Each row is followed by the tier that its hidden value falls in (each part has its own value, ranges and names):
In the rows, 128 means zero.
[ 85 140  99 144 110  47 145 166 138 203 127 106 105 123 136 139 133 140
 145 104 173  90 140 145  99 139 137 138 114 117 119 105 157 121 136 102
 111 125 191 161 138 125 115 113 173 103 119]  Kipab
[117 114 163 132 134 173 117 131 109  94 194 116   4 106 112 129 142 129
  83 135  88 120 123 122 134 142 137  89 155 135 153 111 107  70 125 119
 143 128 134  88 130 138 141 101 129 132 118]  zuzir
[108 119 147 147 128 177 136 138  79 107 142  79  37 111 132 137 127 127
 137 138  92 100 154 170 141 153 120 133  87 111 147 136 113 109 110  86
 159 105 130 120 130 135 116 130 155 169 109]  Roniz
[ 75 127 108 116 129 111 129 183 106 176 205  79   2 101 130 144 117 132
 119 118 165 129 154 148 135 165 132 133 109 143 134 149 135  75 137 119
  86 108 174 128 124 156 144 107 142 112 119]  Kipab
[139 131 147 107 136 125 133  93 179 101  82 146 165 145 105 111 105 149
  96 148 113 138  98 130 133 118 143 106 146 117 126  97 115 122 117 111
  89 106 118 128 137 143 121 107  72 121 145]  zuzir
[ 96 118 165 166 129 171 171 139 151 138  73 121 174 137  88 121 126 143
 106 133 130  60 116 176 123 139 154 116  94 107 129  97 112 125 101  40
  82 138 164 155 151 123 106  84 122 117 117]  Roniz
[111  86 154 132 110  96 118 132 183 157  66 121  84 122 119 119 132 133
 133 140  53  90 111 127 168 127 109 111 140 127 143 176  93 167 115  95
 228  56  99 110 123 113 146 102 119 170 107]  nor
[ 98 108 102 133 123  93 142 162 152 181 148 103  82 120 128 141 121 116
 154 106 150 101 124 128 158  97 127 130 125 125 124 143 109 165 119 124
 154 126 118 139 122 134 142 127 138 133  74]  nor
[ 89 132 107 129 119  84 151 167 138 195 124 114 126 129 116 136 124 146
 136 111 178 106 144 156 126 169 145 142  99 121 133 130 158 123 124  71
  74 125 192 168 144 129 117 107 145 111 141]  Kipab
[ 99 124 110 159 103  80 106 171  98 157 192  90   1 103 180 120 151 138
 139  86 108  65 139 111 114  89 134 149 160 117 108 121 126  46 171 173
 203  94 140  81 112 117 156 154 183 147  84]  zuzir
[143 127 133  84 130 136 120 105 115 246 137 141 190 151  29 147 126 110
 127 142 130 159 152 124  97 152  99 105 176 138 150 176 124  84 113 131
 175 157 103 189 136 132 123 167 179 115 134]  nor
[150 112 163 140 134 137 119 116 168  98 110 152 135 122  97 127 135 129
 120 126  85 111 115 106 151 138 138  85 145 128 161 132 121 165 115 101
 233 104  86 127 144 113 136 111 122 154 129]  nor
[144 141 121 161 126 108 116 145 141 135 152 120 185 116 106 141 158 169
 121 116 162 136 131 107 139 136 164 133 142 124 130 104 139 187 155 121
  74  61 184 133 158 114 137 114 124  91 141]  Kipab
[112 111 116 141 133 108 156 157 137 200  97 137  95 153 158 114 134 112
 151 115 148 111 117 145 149 152 136 152 147 124 130 146 119 174 111 133
 184 168 127 153 108 107 126 150 147 168 111]  nor
[137 117 118 139 133 126 105 160 111 173 179  98  48 131 116 135 158 144
 118 129 128 116 137 128 153 147 150 125 198 124 144 136 107 149 132 143
 195  90 137 120 134 117 147 159 166 139 121]  Bez
[ 84 116 132 156 128 121 138 184 136 148 161 100  95  98 100 140 135 132
 122 104 142  71 148 150 141 173 158  97 106 134 163 130 142 124 116  62
 165 114 163 142 155 130 135  72 162 115 125]  Kipab
[143 114 125 137 142 102 147 132 204 108  54 160 238 148 112 131 126 130
 136 143 144 138  94 136 179 146 141 108 115 135 142 133 128 255  90  82
 148 119 123 157 141 113 120  91  98 122 151]  nor
[145 150  21 109 140 115 110  95  96 146 186  93 101 116 101 154 139 164
 136 150 141 175 144  99 119 138 120 133 150 107 117 107 121 133 147 145
  87  42 161 137 133 139 125 177 142 114 125]  Roniz
[127 136 115 121 145 126 115 156  69 173 217 108   1 122 154 140 159 147
 113 138 188 179 147 114 140 197 144 161 161 139 131 116 130 135 152 168
  65 101 214 120 106 132 140 168 132 136 147]  zuzir
[115 108 133 117 147 153 135 146  99 146 172 142   1 133 157 123 134  91
 101 130 125 151 130 132 147 205 132 134 155 147 146 151 116 111 114 159
 195 195 113 119 100 130 132 162 144 183 118]  Bez
[115 116 162 157 134 123 139 125 145 173 164 124  98 123  74 126 141 133
 116 105  97  71 123 105 118 116 155  84 176 102 150  92 109  39 126 114
 205 133 107 134 145 123 134 125 163 146  83]  Roniz
[126 110 113 130 125  88 128 146 142 131 107 119  83 117 149 153 132  97
 188 126 106 142 138 137 171 149 102 128 101 127 145 165 136 255  99 100
 255  87 102 143 117 107 121 122 185 178 113]  Bez
[138  90 146 135 137 127 129 131 177 108  28 141  97 144 164 117 125 115
 143 155  86 130  99 157 208 164 116 126 120 137 144 177  97 255  86  87
 221  99 103 119 116 105 121 116  96 199 139]  Bez
[144 138 134 136 132  93 139 105  92 150  95 131 171 148 135 131 142 148
 159 135 135 138 138 132 109 148 121 151 111 105 114 120 126 154 133 127
 108 103 161 148 126 108 107 169 140 153 122]  Roniz
[ 97 114 139 119 148 156 157 146 117 215 154 114  95 146  99 127 118 118
 123 125 156 116 131 148 128 145 142 138 138 121 136 140  92  80 113 119
 107 184 142 153 116 147 131 158 135 138  88]  nor
[103  83 153 152 108 151 115 162 132  95 103 107  24 106 132 134 141  84
 121 150  54 100 134 165 171 175 109  98 114 160 162 194 110 220 102  68
 237  97 127  96 125 109 134  74 155 164 141]  Bez
[ 98 118 172 176 111 196 133 100  99 116 158 112 148  99  76 148 150 139
 105 127 117  88 131 124 106 115 133 116  80 139 116 125 107 112 150  91
  31 102 197 106 141 129 126  77 121  86 107]  Kipab
[130 113 151 163 117 142 144 129 187  53  51 179 255 119 134 121 124 134
 161 101 121  82 113 124 161 120 144 116  34 140 143 152 154 241 126  74
 133 117 113 128 158  96 130  52  82 123 131]  Kipab
[133 137 100 131 135  76 145 129 149 214 147 129 149 155 102 145 145 149
 145 136 171 148 106 116 112 106 136 137 176 108 100  97 110 206 120 140
  98 124 189 165 126 121 114 163 155 100 119]  nor
[113 115 138 125 133 115 144 125 159 161 106 101 126 134  86 143 119 127
 118 157 119 130 111 156 139 124 119  98 135 117 130 112  95 187  89  78
 132 114 132 149 134 135 111 107 128 120 121]  Bez
[143 129 165 165 109 109 127  96 143 117  73 141 156 132 135 108 143 153
 131 118  67  70 120 127 105 129 139 126 126  96 126  93 144  89 137 101
 205  97 123 123 146  95 110 125 146 167 127]  Roniz
[134 138 141 153 141 128 123 132 123 119 166  85  46 127  98 131 140 158
  83 157 109 134 122 157 134 160 166  96 193 103 152  61 118 140 109  90
 127 101 153 123 156 129 112 122 150 127 160]  nor
[130 116 175 128 125 151 126  91 103 161  94 109  87 138  92 134 138 135
 114 166  63 135 135 146 110 169 105 121 148 112 135 136 101 108 110  93
 150  96 148 134 123 120 107 146 151 168 136]  nor
[138 152 115 148 120 100  99 127 110 117 179  90  98  98 107 152 148 170
 137 117 128 130 136  91 116 102 146 121 148 110 115  87 134 132 164 146
 118  29 162 113 147 126 136 141 160  98 117]  Roniz
[ 96 103 120 110 136  97 136 156 162 177 147 101  21 125 123 125 112 121
 122 123 122 124 119 137 156 129 130 113 158 126 140 149  95  99 105 125
 172 116 112 127 117 147 147 132 128 142  93]  nor
[130 143 142 159 111 150 129 127 107 119  89 136 232 127 117 123 138 155
 129 117 137  97 149 145 110 166 136 154  83 126 124 137 154  99 149 100
  67  91 181 144 153 116 119 111 115 101 154]  Kipab
[112 149  56 100 140  59 122 176 137  95 192  68   1 117 202 122  92 133
 137 127 167 139 131 153 153  95 142 140 139 104 117  74 139  92 115 170
 158 122 103 114 116 167 136 157 142 133 113]  nor
[ 78  92 149 152 125 154 135 196 112 181 133 129   3 115 179 106 149 136
 111  94 132  77 139 139 175 198 154 165 106 155 153 193 115  91 151 123
 116 139 189  95 107 113 163 111 105 178 110]  Roniz
[123 133 142 179 115 132 132 144 118 156 165 118 175 104  82 155 174 161
 121 115 148  93 130 107 113 129 157 116 114 129 122 109 136 175 151  99
  65  89 226 129 152 109 125  95 152  72 122]  Kipab
[119 109 137 117 118  69 114 138 158 209 131 133  60 129 112 120 143 135
 110 117  81 114 112 104 126 132 131 110 207 129 138 167 107  66 143 150
 197 111 118 117 120 118 151 144 150 153 119]  nor
[132 130 129 114 169 172 152 144 108 180 213 123  98 137  73 147 121 108
 143 107 180 130 148 118 127 134 153 126 134 114 153 120 120  93 112 134
 158 216 104 182 130 148 128 178 171 136  73]  zuzir
[138 128 106 127 119 146 100 186 137 146 119 118 163 119 117 121 130 146
 109 125 146 101 152 166 167 167 143 129 149 155 161 187 150 128 133 110
 126 102 136 126 160 129 157 106 116  93 175]  Roniz
